Questions about the matrix below.
1) Which number is the bottom-right entry?
2) Which number is the first entry, reading row by row?
3) Which number is the entry directly above the smallest entry?
4) Which number is the second-last entry, reading row by row?
5) Which number is the second entry, reading row by row?
6) Which number is the largest entry in the first column?
7) Which number is the fourth entry from the end, reading row by row?
8) Which number is the 5th entry, reading row by row?
[[ 20  -8  31 -14 -19  16 -16  -9 -19 -19  -5  -4]
 [  1  14  13  35 -25  13   0   3  23 -14 -14   1]
 [  8 -20  18 -13  16  17   3   3  18 -12  10 -23]
 [ -2  -2  14  -9  12   8  28   3  10 -15 -15   6]
 [  9 -11  -2  -5 -36  13  35  -7 -13  -4 -16  -3]
 [  3   1   8  -6  -9  16  24   6 -16   6  23  -2]
 [ -3  23  17  -8  15   8  20 -15 -11 -24 -14   9]
 [-11  17  30  -5  -8  11  28  -1  20  20   0 -17]
 [ -5  28   8   2 -11  10 -33  -8  -3  -4   0  -2]
 [ 21  21  27 -11 -14   0   4 -15 -16 -12 -14  -4]
 [  3 -12 -11  -9  -6  12  10 -11  18 -31  19 -57]
 [  2  -4  19 -11 -13  23   2  30 -12 -21   2  22]
 [ 22  25   4  -4  -8  20  15   9   4   7   0   2]
 [ -3  -8   2  10  -9   7  16  15 -27 -22 -15  -7]
 [-12 -11 -13  -4 -36  10  11 -24 -18 -10  19  -7]
 [-13 -19  17 -13  -1  40 -12  10  13 -10   3 -14]]
1) -14
2) 20
3) -4
4) 3
5) -8
6) 22
7) 13
8) -19

[[ -8  -4  12 -23   2  22  -6  -7  10  14   5 -11  -7   5  -3]
 [-39  14 -24 -22  29  -3 -29 -37   8  -4  22 -14  11 -26 -24]
 [  8  -9  23  -5  -7   1  10  13   7  -2   4 -27  10  -2 -18]
 [-14 -13  -4  23 -11 -13  -7 -21  -4 -15 -18 -15  -3 -28   5]
 [  9   4 -17  10  -4   6   3  -1  44  -5  -8  -1 -14  18  20]
 [  6 -36   7 -31  24  19 -16   1  -9   1 -13  23  -9   5   9]
 [ 27  -3   9  -4  -4  26  -6  31  -5  18   5  -7   0  -3  12]
 [-10   2   2  -6  28 -17  27   5 -24 -14  -7 -12 -12   5  17]
 [ 13 -18 -18 -19   3   3 -10   2 -10   4 -13  -6 -17 -10   9]]
Indices start at 0.
Give the bottom-left entry.
Answer: 13
The entry in the top-left corner is -8
The entry at row 0, column 1 is -4
Give the top-right entry.
Answer: -3
Give the bottom-right entry.
Answer: 9
Give the entry directly below the largest entry.
Answer: -9
Give the entry just left of the largest entry.
Answer: -1
The entry in row 2 and column 0 is 8
The entry just left of the centre entry is 3
The entry directly above the largest entry: -4
Give the entry directly below the centre entry.
Answer: 1
Give the entry in row 0 and column 2.
Answer: 12
The bottom entry of the column that holds the largest entry: -10
Give the entry in row 1 and column 0.
Answer: -39
Give the entry directly above the centre entry.
Answer: -21
Give the entry just right of the largest entry.
Answer: -5
The entry in row 1 and column 1 -> 14
The entry in row 2 and column 1 is -9
The entry at row 2, column 2 is 23

B =
[[-23   5  -2  -6  -3  -2   8   0 -10   0  -2  -3   1  -6  -2]
 [ -3 -10   2  -3 -10 -12  -6  51   4   0   1  -2   4  -7  -6]
 [ 13   9  -6   2  -6   7  -1   2  26  -3  -6   7  -2   1  -5]
 [ 23  -2  -2  -5  -5   7  -2  18 -19  -4  -2 -12   0  -4  -5]
 [-13  17  -5  -5   1   3  20  22  -3  -9 -11  15  -3 -12 -15]
 [ 10  -3  -2  -3  10  -2  -6 -29  14   6  15  -3  -5   9  10]
 [  8 -10   2   0   0  -4 -12   7   7  -1   1  -5  -1  -3  -3]
 [ 14  21  -8 -11  12 -17   5   0   2  -8  -8   8  -8  -7  -8]
 [ 15  -5  -5  -8 -10  -9  -9  48  11  -1   1  -5  -1  -7  -8]
 [  4   1   7  13   5 -10  -2   8   2 -10   1  10  -1  -4  -3]
 [  6  -8   1   2  -9   2 -11  11  10   2  -4  -5   3   0  -1]
 [ 19   6  -4   0  -6   1 -14 -21  21  -2   0  -9  -3   1   1]
 [-21   2   8  -4  -4  -4   3   8  10   6   5   1   5  -4   3]
 [  9   9  -3  -3  -9   4  -6 -14   5  -3   1 -12  -1  -3  -1]
 [  9  11   2  -5   8 -21  -4   9  11  -5  -1   6  -3  -6  -4]
 [-11  -2  -2  -6  13  -7  12  28   6  -1  -1  18  -5  -5  -8]]
The maximum: 51
Give the second smallest entry.
-23
The fifth entry from the end, reading row by row: -1
Give the entry directly below the largest entry.
2
The smallest entry in the last row: -11
The entry just left of the largest entry -> -6
Give the entry in the bottom-right corner.
-8
Give the 2nd entry on the diagonal from the top-right corner.
-7
The fourth entry in reading order -> -6
The entry in the top-right corner -> -2
Give the fifth entry, reading row by row.
-3
The entry just right of the largest entry -> 4
Give the first entry of the largest entry's row.
-3
The third entry on the diagonal from the top-right corner is -2
The entry directly below the smallest entry: 7
The largest entry in the first column -> 23
The entry directly above the smallest entry -> 22
The 2nd entry on the main diagonal is -10
Give the largest entry in the last row.
28
Give the fourth-last entry, reading row by row.
18
Give the third-last entry, reading row by row.
-5
Give the top entry of the column that holds the largest entry.
0
Give the largest entry in the first row.
8
